[37 43 20 81] >> 81, 37

[[77 70 43 76 70 71]
 [36 34 60 57 64 11]] >> 71, 36

[ 82 208 154  32] >> 32, 82

[6330 2154 6298 3361 8962] >> 8962, 6330

[[522 874 741 573 754 848]
 [ 57 922 880 580 587 794]
 [342 809 556 314 655 795]] >> 848, 342

[-26 -40 -11  47  20] >> 20, -26
---
Q: [-97 -14  68  20 -58 -82 -36]
A: 68
Q: [ -74 -105   -1  -12   15]
A: -1
Q: [-48  81  67  24 -86  72]
A: 67
Q: [-57 -63 -88 -96  58]
A: -88
Q: [ 65 -14   4  13 -90   7]
A: 4
Q: [100  10  -8   5  19  94]
A: -8
---
Q:
[[101 -22 -21 -50  42  89]
 [-34   6  11  41   7 -11]]
A: 6

Q:
[[ -2  43   5 -81 -62]
 [ -1  -9   1  16  16]]
A: -9

Q:
[[-60 -27  48  -5 -20]
 [ -1 -98   5 -83  34]]
A: -98

Q:
[[-24 -70 -10  36  25  13  40]
 [-46 -63 -57 -75  25 -84  -4]]
A: -63

Q:
[[  6  37   2  64  59 -10 -72]
 [ 20 -27  -4  17 -83  24  25]]
A: -27

Q:
[[ 52 -12 -19  14  58]
 [ 22  99 -64 -45  43]]
A: 99
---
Q: array([-0.176,  0.015, -0.166,  0.135, -0.056])
A: -0.166

Q: array([  5.885, -17.935,  15.900,   8.607,   9.515, -18.815,  14.796])
A: 9.515

Q: array([-0.610,  1.036, -0.256, -1.762, -0.797, -0.528])
A: -1.762

Q:
array([-165.683,  -36.717,  119.822, -133.883,   17.210,  -86.739,
        -70.244])
A: 17.210

Q: array([-0.83,  0.64,  0.00,  0.73,  1.07, -1.32, -0.16])
A: 1.07

Q: array([-0.05,  0.01, -0.17,  0.12,  0.12,  0.17])
A: 0.12

Q: array([ 20.97, -98.17, 108.87,  43.63])
A: -98.17
---
-4.395	0.303	2.931	18.484	-18.856 result: 18.484, 2.931

-1.74	-2.15	0.50	1.69
-0.74	-0.59	0.25	-0.45
-0.68	-0.87	-0.25	-0.17
result: 1.69, 0.50

8.41	-16.44	9.60	1.86	15.74	-3.31 result: 15.74, 9.60

0.064	-0.003	0.122	-0.153	0.026	0.029	0.068 result: 0.122, 0.068

-0.109	-0.142	0.114	-0.146	0.130	-0.060 result: 0.130, 0.114

0.063	0.034	0.074	0.215
0.166	-0.189	-0.171	-0.114
0.142	-0.113	0.112	-0.155
result: 0.215, 0.166

89.466	-150.130	2.907	62.206	-166.010	81.328	165.190 result: 165.190, 89.466

-0.9	0.5	-1.8	1.6
1.1	0.7	0.8	0.9
result: 1.6, 1.1
---
[[6 3 7 3 1 3]
 [7 3 2 8 4 4]] --> 8

[3323 5154 4159 8124 3060 9922 5301] --> 3060

[-672  310  509 -167  298] --> 509

[6766 2061 9667 3612 8970] --> 9667

[242 119 425 762  60] --> 425

[[2 5 2 4 7]
 [4 6 3 3 7]] --> 3

[[93 90 11 46 21  8  6]
 [79 76  6 53 65  6  9]] --> 65
---
[[-67 -38  78 -46 -85 -75]
 [ 33  22 -60 -41 -53  54]
 [-52  16   1   5 -86 -16]] -> -38

[[ 21  18 -13  -4]
 [-21  85 -10  42]] -> 18

[ 19 -32 -86 -73 -56] -> -32

[-95  59  44 -63] -> 59

[[ 47 -14 -13 -32]
 [ 16 -14  42 -89]] -> -14

[  47   -4  -48 -102   11] -> -4
---
[[69 15 39 16 38 16 90]
 [35 36 29 26 55  8 35]
 [68 15 21  8 52 25 93]] value 52

[[6 2 3 4 4 5]
 [4 3 3 3 4 4]
 [7 3 2 1 5 5]] value 1

[[29 37 27 46 69]
 [33 63 74 16 67]
 [38 81 70 16 37]] value 70

[[-20  31 -40  26  24]
 [-20  31 -40 -34   7]
 [-20  16 -40  32  14]] value -40

[[84 81 80 82 74 79]
 [78 82 79 80 98 80]
 [24 81 79 74 57 81]] value 74

[[-13  48  15  -3   2]
 [-14 -10 -22 -34   0]
 [ -6 -23  -8  -1 -23]] value -8

[[0 2 5 6 3 7 1]
 [3 3 8 8 7 4 4]
 [3 8 7 5 6 5 3]] value 6

[[-21 -19  -4  38]
 [-24   3 -20  27]
 [-34  34  -8  34]] value 34

[[49 78 52 81]
 [65 37 57 84]
 [45 49 21 62]] value 49
---
[[  -8.279  -44.630  -83.686  -42.613  -76.999  -39.929 -140.056]
 [ -81.648  -42.336 -121.005   25.349  130.187  -69.461 -112.933]
 [ -13.169   56.592  -51.962  -54.190  -70.818    0.971   14.774]]: -13.169

[[ 15.0 -13.6 -15.4   3.0   0.4  -3.7]
 [ -8.8   3.4   1.2  16.7   0.1  -6.6]
 [ 16.1  -9.0   5.9   3.7  -9.0   3.0]]: 16.1

[[ 13.5   3.0  -2.8  11.5   8.3  -1.3  11.5]
 [-14.1  -4.9   7.9  -4.5   1.7   8.7   6.6]
 [  4.2  -1.7  -9.6   1.4  14.9  -5.1  -4.0]]: 4.2

[[ -2.454   8.657  -0.279  12.401]
 [-18.143   9.528  -7.804  14.652]
 [ 13.126 -10.266   2.190 -18.228]]: 13.126

[[ 2.3  1.8 -0.3 -0.4 -1.0]
 [-0.4  2.1 -0.5  1.8 -0.1]
 [ 0.6  0.1  2.2 -1.8  0.3]]: 0.6

[[  6.5  15.7 -14.2 -11.7 -16.5]
 [  1.6   4.7   6.8  -0.4  -1.7]
 [ 11.5  -2.9  13.9  11.9  14.4]]: 11.5
---
[97,-49,-17,-28]: -28
[-39,53,6,28,-49,1,-96]: -96
[28,96,101,109]: 109
[-43,29,-93,25]: 25
[-56,78,74,76,-9,-111,15]: 15
[-107,13,-82,50,-47,-109]: -109
[0,-81,-29,-12]: -12
[111,-59,-64,102,-40,96,-57]: -57
---
[[90 32 20  3 38]
 [72 32  9  2 67]] >> 38

[[ 38 -50  46 -45 -17  18   6]
 [ 80 -90  63 -79 -17  38  19]] >> -17

[ 34  58 -87  52  13  26 -18] >> 13

[ 65  92 -18  15 -53  56  47] >> -53

[[-59 -80  28  -2 -33  71 -18]
 [-38   5 -53 -76  -6   5 -17]] >> -33

[37 16 98 50 35] >> 35

[ 52 -32 -53 -70  91 -74  24] >> 91

[-98 -67  37  83 -53] >> -53
